Every row comes from one small tree of marks. The marks that hang from a mark follow it in brackets, in the order of their numbers. Every link used is in the known rows. Which tree was each row made from?
Each row is shifted at random along 4 fixed directions that mean nothing.
Known rows:
j767[j143[j202] j407 j640[j898 j993]]: [  42 -148 -195   16  -42  -75 -365  124 -128  -54   75 -453 -192  -39
  312   43  203 -367  419   40  -25  441   82   48  159  201 -248   48
   58  -98    7  -47  134 -263  -69  -45  129  -87   65  256 -269  -36
   14  120  -46 -255]
j834[j143 j767[j437[j202[j898]]]]: [ -71   69 -218  -47  -86   33  -52 -148  121   99   39   22   52    5
  -38  -40 -249   57   40   70   36  127    8  -41 -138 -123   -9 -140
 -285    8  135  -84  -66  231  -76  -87 -244  -69    7  -23  -88  211
 -226   19 -156  -21]
j143[j202[j790] j407]: [ -38  -66  146 -151  -15 -168 -146  113  -14  -53  -44 -119 -197  -99
   46    6  139 -228  260  -96  166   35   25   78   90   34  171   30
   40  -73   72  157  -10   33 -130    6   87  -49   35  172  103   22
   36  -38   14  -97]
j898[j767[j143[j202 j872] j437 j640]]: [  44 -105  -48  -64  -15    5 -228  -25   76  -54   58  -34  -46  -24
   73  -22 -177    7   23  -11  -44  156  -13   64   46 -123 -199   31
 -106  -92  130 -112  -38  134   94  -47  -47  -61    7   43  -49    8
  -87   54 -138  -90]
j834[j143 j640 j872]: [ -47  133   -4   72 -211  210 -136 -157  197   30 -183 -108 -173  -48
   10  149  -61 -128   57   -5   52  273   17  -64   13  -26   56  113
 -522  -98  -22  -57   28  -20  136   70  -64  -18  163  183  -12   55
 -202   45 -166   47]
j202[j143 j790 j898]: [ -42  -48 -366   96   25   25   15  -78   41   60   53 -123   95  -39
  139  -71 -226  229  -97  103  225  -22  105  -91  134  112 -123 -234
 -162  -28  105 -138   -6  142 -134   75 -227 -115  -90  -67 -219  161
  -42  -43 -276 -247]
j993[j872 j898[j767[j407[j790] j640]]]: [ 143   14 -113   -3   19   -1  -79   27 -162   52  -62  105   97   80
  -42 -101 -372  -56  -74   73  -30  182  -19   67   11  -18 -304  -30
 -302 -122  124 -157  -34  215  104   58 -217  -89   68  -13  -57  -39
  -88  121 -123  -98]
j834[j143 j407[j790] j767 j872]: [-110   96 -186   49 -230  130 -161 -318  228   36  -91  -93  -85  -47
 -107   76 -147 -104  150   34  152  321  -74 -133   -4  -65   82  -78
 -482  -17   84  -61   43   56   27  109 -207 -103   82   69 -101  143
 -225   23 -211   -3]
j767[j143[j202 j640]]: [ -84  -54   42    7 -114  -18 -228   42   92  -34  -26 -218 -254  -88
   88   77  152 -140  229  -65   75  171   47  -30   76   79   98   42
  -64  -52   31   25   54  -57  -55   -9   73  -44   90  189 -103   82
   11   -4  -76 -110]
j790[j143[j407 j640[j834 j993] j767 j872]]: [ 375  -23  106 -329   12 -373  -54  294  -71  -37   98  -41  -35  -28
   71   41   15 -274 -113   30 -144  187  113  316  -67   31  -36   98
 -215 -182   93   79 -113  276   52 -143  289  -18  122  113   25  -32
    1  -22   28  -40]
j898[j767[j143[j407]]]: [-124  113  427 -163  -45   67  -87 -135  236  -42 -185  176 -101  -98
   31   28 -129    7  167  -76  118  -56  -38 -113  -28 -112   72  255
 -334 -103  116   86  -75  110   -5   14  -10   55  111  176  220   17
  -98   79 -150   67]
j898[j767[j143 j407 j437[j202 j640[j834] j790]]]: [-172 -122  -90   13 -168   60 -192  -96   38   -2  -26 -185 -173 -110
  124   -7 -189  -26  231   47  115  148  -31 -173   28   23  -96  -28
   14    1  107  -70   38  -89  -37   21  -80  -49  -54   72 -126  101
  -13   42 -168 -132]
j640[j834[j143[j407 j437] j872] j898 j993]: [-257  246  -88 -249   89 -103  -15 -155  143   88   25  -26   99  -95
   84    5 -125  -86  181   93  250   -4  -12  -30   -7   22  179    8
 -262  119  209  129  -15  267  -58  -49 -163  -39 -127   64  113   63
 -206    8   21   -1]
j898[j767[j437[j640]]]: [ -75 -110  -56  -34 -124  -94  -74   29  -70   94   46  -63 -149  -37
   37   -9  -33   -7  175  -14   39  114   37  -46   38   -4  -22  -20
   -9   55   93  -42  -52   14 -143  -49   42  -59  -33   17  -66   49
    4   -4    9 -154]
j143[j202 j437[j407[j790] j640[j898 j993]] j872]: [  50  -49 -186  -48  -25 -139 -265    9  108 -100  109 -189  -39  -71
  -36   -5 -205 -174 -137   70   90  184  -17  182  112  -18    3 -117
   42  -60  151   97   34  212  285   -7 -308  -94   -7    2  -81   53
    5  -14 -157 -134]
j993[j872 j898[j767[j437]]]: [ 192  -43  -19   73  -79   85  -92   43 -223   96  -58   -4  -87   29
  -13   -4 -184 -175   39   22   27  238   58   53   77  142 -270   59
 -389 -144   20 -186   50  116  102   89  -97  -60  167   66  -95  -84
  -36  163 -111 -151]
j898[j767[j143[j202 j437] j407 j640[j834]]]: [  15 -114 -118  -84  -16  -99 -192   54   10  -13  127 -131  -89  -30
  138  -25  -74  -65  171   40    1  237  -28   26   87  -28 -173  -12
   -6  -65  120  -86  -15   64  -28  -51   47  -67   19   95  -93   28
  -48   27  -81 -123]
j407[j790[j143[j202 j437 j872]]]: [ -59 -170 -115  169 -195  -81 -175  -54   38  -19  107 -356 -240 -112
  -20   56   77 -128   69   -1  187  201   77  -62  243  172   38 -105
   77   41    6  -45   27 -135   19  147   13 -110  -54   33 -218   32
  104 -118 -162 -289]
j640[j898[j767[j437]] j993[j872]]: [ 241  -32 -177  -71   21 -126 -121   93 -311  110   52 -107   28   58
  151  -38  -64 -277   94   87  -73  223  126  198   86  172 -257   40
 -240  -48   86 -101  -21   88   -3  -61  -40  -51   39   45 -131  -67
  -38  158   21 -276]
j993[j872 j898[j767[j143[j640] j437[j407]]]]: [ 271  -99 -228 -215   45 -244  -56  243 -379  145   40  105  103   91
  -19 -137 -182 -170   48   67 -177  328   81  201 -172  -20 -240  -83
 -204  -66  170 -188 -128  310 -153 -136  -50 -124  120  -52 -116  101
  -84   64  101 -111]
j898[j767[j143[j640]]]: [ 130  -88   35   88 -176   85 -171   -8   46    0  -16 -151 -221  -34
   98   82  -30 -106   37  -15  -14  181   43  -29  144  115 -158  104
 -272 -139  -15  -99   52  -37  114   38   58   -9  161  138 -149  -25
   18  108 -213 -154]
j202[j143[j437 j767 j872] j790 j898]: [ 191  -27  -14 -240  141 -145   -5   71   36  -68   48  112  179  -47
   59  -84 -249   83 -162   19  141   24  101  239  -42  -40  -91   -8
 -387 -258  189  -65 -130  436  -25  -69 -153  -81   53  -27   23  104
  -90   29 -226  -57]
j407[j790[j143[j202 j437[j640] j767 j872]]]: [-108  -44    8   17  -97 -126 -111 -102  183  -71   52 -104  -83  -90
  -99   -3 -161   28  -93    9  162   46    3  -10  102  -35   98  -79
  -30    9  128   39  -74   94   80   89 -128  -77  -84  -22  -56   65
    5 -117 -214 -133]
j202[j790[j143[j407 j767]]]: [ 120  -91   63 -169  -39 -241    7  153  -76   21    9  -67  -77  -64
   89   -6   23 -123   79  -11   40   61  117   86    5   52   30    0
 -104  -81   78   25 -124   69 -162  -21  187  -58   33   72   -7   50
    4  -52  -31 -131]
j407[j790[j143[j437[j640] j767]]]: [ -43  -21  258 -159  -85 -259  -24   62   10  -12  -58  -22 -104  -80
  -38   16   35 -126  136  -25   78   86   88   43  -69  -21  142  107
 -127  -47  122   72 -184    2 -179  -42  119  -26  -15   69   20   59
   24  -63  -74  -67]
j202[j143 j790 j898[j767]]: [ -33  -67  -37  -72   -7  -59   12  -20  -67   48  -49  -21  -47  -58
  156  -41  -77  102  188   12  290   56  125  -71   73  152    9  -12
 -261  -82  117  -61  -41   53 -339   22  -15  -62   26   48  -69  142
   22   -3 -166 -198]
j767[j407[j790] j437[j202] j640]: [-215 -155  -34  208 -171  187 -324  -95   57 -119  -45 -411 -236 -137
  158   79  -61 -144  326    6  181  218  -57 -148  172   86 -233   40
  108 -109  -17  -76  154 -336  112  126  -51  -57 -144  187 -204  -98
   38   93 -231 -149]
j898[j767[j407 j437[j640 j790]]]: [ 188  -76   88 -333   18 -279  -70  239 -235   29  -61  145   77   25
   74  -94 -121 -191  104   17 -225  138   67  235 -219 -198 -160   88
  -85 -125  194  -44 -250  153 -169 -226   85  -42   15   27   74   45
  -61   92   82  -36]
j407[j790[j143[j437[j202] j640 j767 j872]]]: [-207  -40  124  -40 -137 -145 -101  -84  157  -68    9 -115 -169 -135
  -96   28  -69    6   95  -47  248   53  -11  -67   55   25  232  -11
  -20   22  114   96  -51   31  -32   76  -21  -63  -88   32  -19   90
   49 -130 -122  -86]
j202[j790[j143[j407 j437 j872]] j898[j767[j640]]]: [  47    1   32 -164   52 -126  -44  -23   76  -54   31   34   35  -36
   58  -21 -296  127  -53   43  228   53   24   55   56  -12  -77    9
 -217 -130  146    0  -82  250   20   47  -81  -87   43   36   52   49
  -31  -32 -205  -74]
j834[j143[j767] j407 j640 j993[j872]]: [ -71  108 -177  -15 -109   32 -129 -120  104   64 -104  -50 -112  -54
  -83   74 -144  -84  265   47   86  338  -75  -52  -54  -90   73  -53
 -460  -26   30   -8   65  124  -26   28 -150  -78  193  168  -77  144
 -306    3  -68   14]
j790[j143[j437[j202] j640 j767 j872]]: [-138   34  -11   96 -149   45 -109 -157  381  -93  128 -118 -178 -141
  -81   82 -300  191 -183   15  230   17  -81  -97  155    8  126  -91
 -115  -14   62   73   79  217  345  170 -164  -40    5   24  -56   68
  -32 -122 -261  -49]
j143[j202[j898] j437[j790] j640[j993] j872]: [   1   26  -68  -52   10  -56 -290    9  130 -170   81 -171 -100  -69
  -59   52 -216  -85 -129   -9  202   82  -73  253  154   36   63  -30
  -88 -164  101  107  107  314  375   26 -301  -99   26   83  -24   17
   -2   14 -193  -66]
j437[j202[j143[j872] j790 j898] j407]: [ 234    1  108 -180  -34  -19 -113   63   32  -70 -220   25   37  -88
  149  -11 -272 -169    0   79   77  107  114   64 -171   12  -41   44
 -313 -270  131   54  -47  101  -39  -48 -119   31  128   93   48  161
    1  103 -180   -8]
j898[j767[j143[j437[j640] j872] j407[j790]]]: [   5 -135  -11   -6 -140   -3 -213  -49   50  -50   28 -143 -136  -77
   58    1  -91  -97  111   -8   62  232   -4  -29  112   23 -144   46
  -89  -82   75  -91   -7   -4   71   37  -46  -74   63   74 -101   20
    9   43 -177 -153]
j993[j872 j898[j767]]: [ 399  -17  357 -443   39 -376    9  427 -552  144 -201  269  -24   86
    1  -75  138 -484  352  -78 -172  330  210  336 -300   35  -19  274
 -434 -209  140  -27 -229  175 -410 -231  307  -26  294  134  186    7
    6  155  316  -19]
j834[j143[j407 j767[j437[j202]]] j640[j993]]: [ -40   52  -76  -57  -76   31 -115  -78  117   -7   -5 -139 -115  -57
   14   56 -115 -127   84   29   24  181  -44   56  -11  -17  -22   55
 -307  -94    9   26   26  108  101  -34  -95  -11   68  158  -65   41
 -205   34 -203    8]
j640[j834[j143 j407] j898[j767] j993]: [ -57  197  136 -212   29  -53  -45 -115   25   75 -103  -25  -30  -81
  168   78  -15 -272  319   83  199  104   54    3   18  152   69  199
 -474  -34  124  110   20   42 -125  -43   46   31   49  222   86  -40
 -126  157  -51  -67]
j202[j143[j437[j407 j640]] j790]: [  71  -51    9 -235   36 -204   26  197  -66   23  -55   12   12  -89
  141  -46  -54  -57   94   43   44   54  112  116 -115  -32   50   -2
 -134 -129  168   17 -156  157 -230 -136   11  -33    5   35  -48  173
  -31  -35  -93  -65]

Which tree is each row?
[-213  -14  -34   30 -204  -87 -108   35  -80   99 -156 -292 -267 -112
   79   66    3 -207  282   63  229  112   97 -188   19  205  185  -19
  -66   59   81  125  100 -169 -152  -28  -12  -49  -42  124 -130  108
   79   32  -35 -157] => j437[j640[j834[j993[j872]] j898] j790]
[-210   38   63 -180  -43 -205   -9   50 -188  152  -33  -12 -137  -53
   41  -15  114 -153  475  -55  165   81   54  -55   -8  136  205   52
  -47  126  104  111  -21  -16 -397  -62  104  -62  -27   91   57   62
  -10    4  211 -125] => j640[j993[j898[j767]]]
[   8 -147 -344  197  -85   99 -210   -1   83   13  138 -306  -50  -45
  120   42 -186    2  -80  115  -66  188  -17  -59  135  -20 -375 -141
   72  -51    6 -149   90  -16  240   17 -121  -79 -110   37 -296  -40
  -72   56 -209 -141] => j767[j437[j407] j640]
[ 141    9  321 -221    8  -75 -215  156   64 -141 -159  -56 -150  -76
  121   70   85 -282  142  -81  -11  104   47  187  -42  -19   20  234
 -261 -282   67   84  -41   79   37  -76  112   11  189  271   71   -3
  -22   92 -147   24] => j767[j143[j202[j790] j407 j640]]
[-111   39 -239   63  -18   46  -67  -47   51   68   42  -90   55  -25
   43  -10 -267   73  -97   92   -8  -26    0   -3   30  -66 -176 -118
  -47   32  102  -73  -10  140  130  -11 -252  -77 -146  -38 -140    4
 -120   42 -157 -111] => j767[j437[j640[j993[j898]]]]
[-219  -77   70 -191  -40  -90 -229   22   31  -50  -43 -132 -101 -147
   58   11   40 -116  260  -72  103  132   43    6 -104  -36  101   77
  -17  -18  153   17  -35   67  -85 -112    0  -98  -70  112  -32  124
  -47    8   -2  -30] => j767[j143[j640[j898] j872] j437[j790]]
[-156  -16 -621  108   -8  -57  -75  -86  -34  148  194 -177   47   46
    9  -71 -251  135  -78  128  -17  133  -54  -20  123  -15 -108 -321
   59  159  107 -128   14  149   -4   15 -266 -157 -150  -89 -260  134
 -162  -81  -85 -214] => j834[j640[j993[j898[j767[j143[j202] j437]]]]]
[ 103   -2  414 -308  -29 -169 -214  225   73 -186  -71  -50 -198 -145
  -72   92   39 -324   46 -133   68   98  -41  285  -54  -51  140  267
 -171 -296   66  209  -12  280  281  -98   65  -23  146  223  169  -53
   37   47  -55  133] => j143[j407 j437[j790] j640 j872]
[ -62   40  -92  -87  -80  -13 -113  -24  135  -17  -96  -24  -36 -116
   42  -23 -295  -28   42   76  107   63  -22  -94 -109  -11  120 -111
  -68  -34  147  127   44  128   -9  -15 -214    2  -11   23  -29  212
  -27  -17  -88   -7] => j437[j202[j143[j640[j993[j898]] j872]] j407]
[ 110 -122 -309 -193   69 -316   15  233 -106   70  198   10  103    5
   35 -121  -44   66  -68   32 -158   93   77  190 -110 -107  -49 -191
  -15  -13  182  -80 -163  331 -218 -208   30  -94  -95 -103 -179  170
  -83  -89   32 -123] => j202[j143[j640 j767[j437]]]
[ 380  -39 -106 -311   50 -471   25  397 -188   65  118   13   84   56
   52  -50   22 -180 -141   74 -329  172  152  307 -183 -108  -83  -72
  -25  -69  125    4 -261  268 -126 -212  244  -66   68   -5  -69   94
  -25 -101  117  -89] => j790[j143[j407 j640]]
[-214   56  293 -263   64 -116   57   47   56    2 -135  119  -47 -161
  102  -24   32   40  314  -78  266 -109   64   -6  -76  -41  275  126
 -187  -71  178   95 -151  131 -335  -60   46   -9  -48  108  150  151
  -63  -60  -37    1] => j202[j143[j437] j790]
[ -82  -86  106 -130  -69 -199  -87   49   -1   -7   17  -34  -69  -73
  -12  -39   51 -124  212  -68   60  103   17   12   -2  -26   52   21
  -39  -36  103   50  -85   37 -171  -39   85  -60  -30   80   40   26
  -22    7   36  -75] => j143[j767[j407[j790]]]
[-388 -160 -124  -92 -132  -60 -253  -60  123  -23   32 -235 -177 -206
   25    8  -10    3  307  -34  196  172  -40 -196  -49  -24  156  -97
  225  119  137   32   46   17 -112  -47  -70 -128 -137   71 -122  230
  -34 -107    5  -43] => j767[j143[j640 j872] j437[j407 j790]]
